Here is a tiny trained network, its code and every weight. The questions are about switching its units off for an input and a target symbol, where a switched-off unit gives its printed mean instead of its output.

import numpy as np


def w(rows, s, z=0):
    codes = np.array(rows[::2]) - 128.0
    scale = np.full(codes.shape[1], s)
    scale[-1] = z or s
    return codes * scale


def softmax(a):
    e = np.exp(a - a.max(-1, keepdims=True))
    return e / e.sum(-1, keepdims=True)


def log_softmax(a):
    a = a - a.max(-1, keepdims=True)
    return a - np.log(np.exp(a).sum(-1, keepdims=True))


def net(x, mask):
    ids = ['ΔΞΦαεζηθλμστψω'.index(c) for c in x.split()]
    T = len(ids)
    res = E[ids] + P[:T]
    u = 0
    for l in range(2):
        r = res
        for j in range(3):
            rows = slice(4 * j, 4 * j + 4)
            q, k, v = (r @ M[l][rows].T for M in (Q, K, V))
            z = softmax(np.where(np.tri(T) > 0, q @ k.T / 4**0.5, -1e9)) @ v
            o = O[l][rows]
            res = res + np.where(mask[u + j], z, o[:, -1]) @ o[:, :-1]
        u += 3
    return log_softmax(res[-1] @ U[:, :-1].T + U[:, -1])


Q, K, V, O = {}, {}, {}, {}
E = w([
[79,132,147,94,169],'Δ',
[75,144,179,125,51],'Ξ',
[83,170,190,135,91],'Φ',
[87,101,192,138,99],'α',
[83,90,183,137,88],'ε',
[90,84,182,129,105],'ζ',
[110,139,53,174,143],'η',
[163,116,156,56,45],'θ',
[71,185,189,143,160],'λ',
[134,177,166,108,70],'μ',
[95,83,163,111,80],'σ',
[85,142,157,151,65],'τ',
[117,92,207,147,9],'ψ',
[114,159,69,40,131],'ω',
],0.016)
P = w([
[2,84,72,39,89],'0',
[85,113,110,109,124],'1',
[121,127,112,126,121],'2',
[149,151,117,138,126],'3',
[173,173,140,159,120],'4',
[189,194,138,170,108],'5',
[211,190,142,172,101],'6',
[216,195,169,174,116],'7',
[224,202,169,175,113],'8',
[231,207,170,184,95],'9',
],0.0072)
Q[0] = w([
[11,100,133,119,97],'0.h0',
[159,134,78,131,111],'0.h0',
[114,76,62,81,121],'0.h0',
[92,117,158,121,149],'0.h0',
[149,69,125,83,157],'0.h1',
[229,118,115,141,110],'0.h1',
[97,221,120,197,159],'0.h1',
[150,198,172,124,170],'0.h1',
[68,123,138,115,28],'0.h2',
[111,109,95,66,172],'0.h2',
[99,165,193,67,55],'0.h2',
[182,78,142,139,137],'0.h2',
],0.012)
K[0] = w([
[50,105,188,61,135],'0.h0',
[151,185,126,115,162],'0.h0',
[90,132,139,129,196],'0.h0',
[103,104,150,131,117],'0.h0',
[121,75,128,17,105],'0.h1',
[172,168,180,111,118],'0.h1',
[143,219,61,195,172],'0.h1',
[254,152,80,164,181],'0.h1',
[195,69,179,79,94],'0.h2',
[120,87,50,32,204],'0.h2',
[212,167,193,87,117],'0.h2',
[210,106,57,224,157],'0.h2',
],0.0095)
V[0] = w([
[18,229,69,143,166],'0.h0',
[51,195,215,58,95],'0.h0',
[164,171,184,172,74],'0.h0',
[178,202,126,160,127],'0.h0',
[149,78,86,181,108],'0.h1',
[106,150,101,183,46],'0.h1',
[53,254,145,164,191],'0.h1',
[235,63,175,75,168],'0.h1',
[105,72,199,131,91],'0.h2',
[151,250,106,138,61],'0.h2',
[94,99,229,81,34],'0.h2',
[96,235,190,162,136],'0.h2',
],0.007)
O[0] = w([
[186,65,126,47,146,195],'0.h0',
[128,6,122,155,163,199],'0.h0',
[175,120,173,203,68,145],'0.h0',
[180,157,130,141,104,110],'0.h0',
[105,127,107,153,123,139],'0.h1',
[142,77,125,147,95,202],'0.h1',
[133,55,129,71,175,192],'0.h1',
[110,254,143,126,165,2],'0.h1',
[105,116,101,61,174,186],'0.h2',
[161,53,137,126,96,185],'0.h2',
[105,78,124,59,177,253],'0.h2',
[196,88,96,143,183,176],'0.h2',
],0.0075,0.0057)
Q[1] = w([
[88,107,122,155,162],'1.h0',
[183,131,2,110,139],'1.h0',
[53,125,75,37,107],'1.h0',
[37,189,107,153,218],'1.h0',
[76,51,102,40,213],'1.h1',
[144,166,113,169,124],'1.h1',
[70,126,170,181,113],'1.h1',
[181,58,207,152,160],'1.h1',
[155,140,207,137,92],'1.h2',
[147,59,118,69,170],'1.h2',
[154,82,131,192,28],'1.h2',
[148,67,180,53,71],'1.h2',
],0.0089)
K[1] = w([
[114,94,128,107,149],'1.h0',
[136,108,185,88,98],'1.h0',
[85,102,96,82,76],'1.h0',
[65,110,140,129,193],'1.h0',
[225,173,5,99,167],'1.h1',
[103,79,163,100,155],'1.h1',
[127,180,157,66,89],'1.h1',
[242,201,152,146,141],'1.h1',
[182,142,145,168,158],'1.h2',
[168,183,138,56,90],'1.h2',
[163,144,81,171,89],'1.h2',
[199,194,112,90,150],'1.h2',
],0.014)
V[1] = w([
[91,118,184,125,76],'1.h0',
[129,125,109,178,80],'1.h0',
[139,115,149,131,36],'1.h0',
[186,139,88,148,106],'1.h0',
[142,190,170,83,162],'1.h1',
[97,140,161,199,164],'1.h1',
[177,109,174,172,138],'1.h1',
[102,107,186,99,137],'1.h1',
[136,96,215,143,67],'1.h2',
[93,100,150,109,152],'1.h2',
[183,172,140,87,12],'1.h2',
[144,116,153,104,124],'1.h2',
],0.012)
O[1] = w([
[71,99,207,148,139,149],'1.h0',
[85,109,69,185,188,107],'1.h0',
[88,53,159,153,225,158],'1.h0',
[150,144,39,121,199,94],'1.h0',
[101,123,127,33,13,11],'1.h1',
[87,95,65,172,21,48],'1.h1',
[143,76,154,170,12,104],'1.h1',
[155,229,135,142,23,152],'1.h1',
[112,28,227,139,15,133],'1.h2',
[124,75,74,116,89,182],'1.h2',
[92,137,255,75,193,89],'1.h2',
[135,84,140,51,91,155],'1.h2',
],0.0073,0.012)
U = w([
[184,111,147,163,129,172],'Δ',
[156,176,131,120,217,167],'Ξ',
[254,78,123,105,113,20],'Φ',
[152,186,107,77,140,76],'α',
[141,100,83,236,180,175],'ε',
[70,27,77,48,162,169],'ζ',
[119,116,132,143,126,2],'η',
[68,130,103,134,110,70],'θ',
[21,196,159,158,121,173],'λ',
[160,128,82,76,81,46],'μ',
[29,119,152,229,124,86],'σ',
[86,127,107,134,105,88],'τ',
[89,188,207,106,117,142],'ψ',
[156,226,153,220,87,246],'ω',
],0.0049,0.0077)

Each question gives the input, a string of symbols that net reads in full, and the target symbol t.
The units are the heads (4 rows each of Q, K, V and O). Each row of codes is followed by its name. A weight is (code - 128) times the scale printed after its matrix; where a second scale follows, it is the last column's (O and U).
mask holds one flag per head, layer by layer. A switched-off head (its flag False) gives its mean, the last column of its rows in O, instead of its output. The means were averaged over made-up inputs and are rounded, as every weight is.
A unit's drop is (log p(t) with every unit on - log p(t) with that unit switched off) / (log p(t) with every unit on - log p(t) with every unit switched off).
The circuit of an input: a set's keep is (log p(t) with only the set's units on - log p(t) with every unit switched off) / (log p(t) with every unit on - log p(t) with every unit switched off). Starting from all 6 units, units are removed one at a time, each time the one whose removal leaves the highest keep (on an exact tie, the one counted first), for as long as the keep stays at least 0.8.
circuit, biggest first: the units of the circuit, biggest drop first
which heads matter: for each layer, one digit per head in row order, 1 if its drop is at least 0.15 and else 0, layers parted by /
drop of u: that unit's drop, to one decimal
input η η η η λ ω ψ, target ζ: circuit, biggest first : [0.h2]
input η η ω ψ λ η Ξ, target ζ: which heads matter : 001 / 010
input λ λ ε η ω λ θ ψ, target ψ: which heads matter : 111 / 011
input η ω λ η η θ η η σ η, target ω: circuit, biggest first : [0.h2 0.h0]
input θ τ λ ω σ λ θ ζ, target ψ: circuit, biggest first : [1.h2 0.h1]
input η ω Φ, target Ξ: circuit, biggest first : [1.h1 0.h0]
input η λ η ω λ ψ η ζ η, target ω: which heads matter : 101 / 010
input λ θ η η η ψ, target ε: circuit, biggest first : [1.h0 1.h2]
input λ η η ζ η σ λ λ θ, target ψ: which heads matter : 110 / 001
input ω τ ω, target Ξ: circuit, biggest first : [1.h1 1.h2]
input η λ σ Δ θ α, target ψ: which heads matter : 010 / 011
input Ξ η σ Δ η λ ω ε, target Ξ: circuit, biggest first : [1.h2 0.h0 1.h1]
input ψ Φ ψ, target σ: circuit, biggest first : [0.h0 1.h0 1.h2]
input η η η, target Ξ: circuit, biggest first : [0.h0 1.h2 1.h1]
input η ω τ, target Ξ: which heads matter : 100 / 011
input θ ψ λ, target ψ: circuit, biggest first : [0.h1 1.h1 1.h2]
input λ η η ω, target Ξ: circuit, biggest first : [1.h2 0.h0 1.h1]
input ψ η α Φ ψ, target ε: drop of 1.h0 : 0.1
input Δ λ ω η μ η Ξ, target ζ: drop of 1.h1 : 0.4
input η ψ η η θ θ, target ψ: drop of 0.h1 : 0.7
